Here is a tiny trained network, its code and every weight. The questions are about switching its units off for an input and a class, where a switched-off unit gives its printed mean instead of its output.

import numpy as np


def w(rows, s, z=0):
    codes = np.array(rows[::2]) - 128.0
    scale = np.full(codes.shape[1], s)
    scale[-1] = z or s
    return codes * scale


def f(y):
    return y / 2 * (1 + np.tanh(0.7978845608 * (y + 0.044715 * y**3)))


def log_softmax(a):
    a = a - a.max(-1, keepdims=True)
    return a - np.log(np.exp(a).sum(-1, keepdims=True))


def net(x, mask):
    res = np.array(x, float).reshape(1, 5) / 4 @ E
    y = f(res @ A[0][:, :-1].T + A[0][:, -1])
    res = res + np.where(mask, y, B[0][:, -1]) @ B[0][:, :-1]
    return log_softmax(res[-1] @ U[:, :-1].T + U[:, -1])


A, B = {}, {}
E = w([
[201,187,64,65,93,99,214,247,161],'x0',
[122,174,186,67,121,88,4,198,67],'x1',
[46,196,229,84,76,193,166,134,174],'x2',
[161,229,153,220,72,55,137,73,132],'x3',
[190,117,93,29,3,153,107,38,106],'x4',
],0.0067)
A[0] = w([
[150,162,87,73,112,82,153,179,175,96],'N1',
[142,207,178,134,123,82,104,113,126,131],'N2',
[80,87,155,180,118,144,91,85,77,6],'N3',
[109,118,142,189,211,95,147,183,138,103],'N4',
[167,95,20,169,181,34,93,135,46,134],'N5',
[2,183,201,95,85,190,155,154,196,95],'N6',
[105,153,130,140,197,82,161,189,152,86],'N7',
[166,172,113,122,59,116,180,221,141,125],'N8',
[180,95,106,76,22,179,114,63,77,157],'N9',
[96,119,159,188,166,111,139,180,131,5],'N10',
[108,180,151,97,141,89,54,157,45,123],'N11',
[110,126,161,96,96,68,75,177,36,23],'N12',
[145,179,130,205,106,99,171,69,152,99],'N13',
[87,29,99,40,200,228,145,166,137,224],'N14',
[123,149,187,51,156,95,68,173,77,58],'N15',
[106,123,161,183,176,117,139,179,141,99],'N16',
[104,30,136,28,160,238,130,184,129,130],'N17',
[186,154,58,83,129,105,153,210,159,141],'N18',
[193,59,70,170,180,38,95,119,87,58],'N19',
[86,200,199,121,93,147,171,110,128,109],'N20',
[92,106,163,180,181,111,120,192,168,114],'N21',
[145,189,166,176,88,56,142,91,114,118],'N22',
[112,128,121,173,198,76,131,164,117,160],'N23',
[133,143,151,102,117,89,67,174,41,67],'N24',
[199,125,103,70,46,151,90,71,111,130],'N25',
[153,177,124,164,81,74,134,115,176,200],'N26',
[60,168,161,147,120,152,139,159,165,117],'N27',
[194,152,109,92,132,94,169,190,151,99],'N28',
[114,62,80,179,128,168,228,97,185,211],'N29',
[150,86,84,153,126,171,198,66,164,127],'N30',
[84,89,173,141,162,101,82,47,86,52],'N31',
[120,64,161,181,150,139,64,52,107,143],'N32',
[150,163,82,110,105,90,179,199,124,110],'N33',
],0.0073,0.0012)
B[0] = w([
[61,109,156,186,103,160,111,135,102,189],'N1',
[175,179,125,138,157,119,137,111,97,170],'N2',
[70,112,170,158,109,212,94,157,76,176],'N3',
[88,94,101,92,109,65,77,63,152,207],'N4',
[191,160,61,44,123,212,177,36,130,249],'N5',
[204,142,39,36,96,221,180,3,121,248],'N6',
[69,103,140,115,61,102,84,90,157,187],'N7',
[93,101,150,146,109,160,112,112,66,210],'N8',
[56,94,122,95,57,30,82,110,191,229],'N9',
[66,79,80,112,78,69,102,91,167,173],'N10',
[114,194,180,97,190,127,166,119,131,194],'N11',
[90,183,172,97,198,87,216,140,144,181],'N12',
[178,174,172,193,164,101,140,137,111,189],'N13',
[224,169,145,230,150,59,99,75,77,253],'N14',
[139,178,170,83,166,97,183,133,105,190],'N15',
[103,71,94,118,84,62,105,70,167,182],'N16',
[227,170,118,232,107,58,67,107,76,238],'N17',
[57,104,169,153,96,191,86,104,25,220],'N18',
[174,139,45,43,109,222,176,42,146,228],'N19',
[198,126,75,100,116,162,116,88,120,195],'N20',
[115,94,97,96,76,74,110,82,176,195],'N21',
[216,138,118,216,99,88,66,116,99,185],'N22',
[131,107,94,100,81,99,94,51,134,191],'N23',
[114,212,157,77,196,78,190,140,114,183],'N24',
[58,111,103,85,59,44,81,116,195,216],'N25',
[140,172,152,148,119,103,85,102,85,180],'N26',
[161,104,47,65,86,133,116,61,131,175],'N27',
[54,107,159,191,124,194,105,125,66,194],'N28',
[89,219,204,79,218,76,200,145,97,235],'N29',
[51,197,195,71,202,54,206,170,119,203],'N30',
[66,94,178,176,122,204,103,127,81,194],'N31',
[72,121,183,156,104,192,121,105,47,209],'N32',
[65,92,186,168,106,193,119,118,63,195],'N33',
],0.0057,0.0069)
U = w([
[38,94,174,179,97,226,92,123,59,129],'0',
[74,88,97,92,54,30,74,103,185,100],'1',
[210,134,68,67,112,216,161,79,124,182],'2',
[93,184,192,99,208,68,204,141,114,164],'3',
[254,144,140,232,119,67,70,117,92,175],'4',
[158,117,134,146,131,150,111,151,151,245],'5',
[152,90,125,130,142,139,133,192,176,6],'6',
[132,79,106,156,132,149,125,199,139,4],'7',
],0.0087,0.0019)

Each question gives the input, the list of numbers given to net, and the class t.
The units are the neurons (one row each of A and B). Each row of codes is followed by its name. A weight is (code - 128) times the scale printed after its matrix; where a second scale follows, it is the last column's (A, B and U).
mask holds one flag per neuron, in row order. A switched-off neuron (its flag False) gives its mean, the last column of its row in B, instead of its output. The means were averaged over made-up inputs and are rounded, as every weight is.
A unit's drop is (log p(t) with every unit on - log p(t) with that unit switched off) / (log p(t) with every unit on - log p(t) with every unit switched off).
The circuit of an input: a set's keep is (log p(t) with only the set's units on - log p(t) with every unit switched off) / (log p(t) with every unit on - log p(t) with every unit switched off). Starting from the 12 units with the biggest drops (on a tie, the unit counted first), units are removed one at a time, each time the one whose removal leaves the highest keep (on an exact tie, the one counted first), for as long as the keep stays at least 0.8.
units of the circuit, in order: the units of the circuit, biggest drop first
k most important neurons: the k neurons with the biggest drops, biggest first
drop of u: that unit's drop, to one decimal
input [-5,4,-4,-8,-2], class 4: units of the circuit, in order	N14
input [-5,-1,2,-8,4], class 4: 2 most important neurons	N17, N14
input [-4,1,-2,-5,0], class 4: units of the circuit, in order	N14, N17
input [3,1,-2,-1,4], class 1: 2 most important neurons	N25, N9
input [2,-2,4,7,5], class 4: 2 most important neurons	N22, N13
input [-7,6,-5,0,5], class 0: 3 most important neurons	N31, N32, N3
input [-2,6,8,8,4], class 2: 2 most important neurons	N6, N20
input [4,-4,-7,-8,-1], class 4: 3 most important neurons	N14, N17, N6
input [3,-8,6,-5,3], class 3: 2 most important neurons	N29, N30
input [8,8,-5,-5,-5], class 0: 3 most important neurons	N18, N28, N33
input [-5,-4,0,-3,6], class 1: 3 most important neurons	N9, N25, N18
input [4,2,7,8,-1], class 4: 3 most important neurons	N22, N5, N19
input [-7,-8,-5,-6,4], class 3: 2 most important neurons	N30, N29
input [5,6,7,-8,-5], class 4: units of the circuit, in order	N17
input [-5,0,-5,-6,5], class 4: 3 most important neurons	N14, N17, N6
input [-2,-5,8,-2,2], class 2: drop of N31	0.0
input [7,7,-1,1,5], class 0: drop of N33	0.2
input [-3,4,8,-3,-3], class 2: drop of N6	0.2
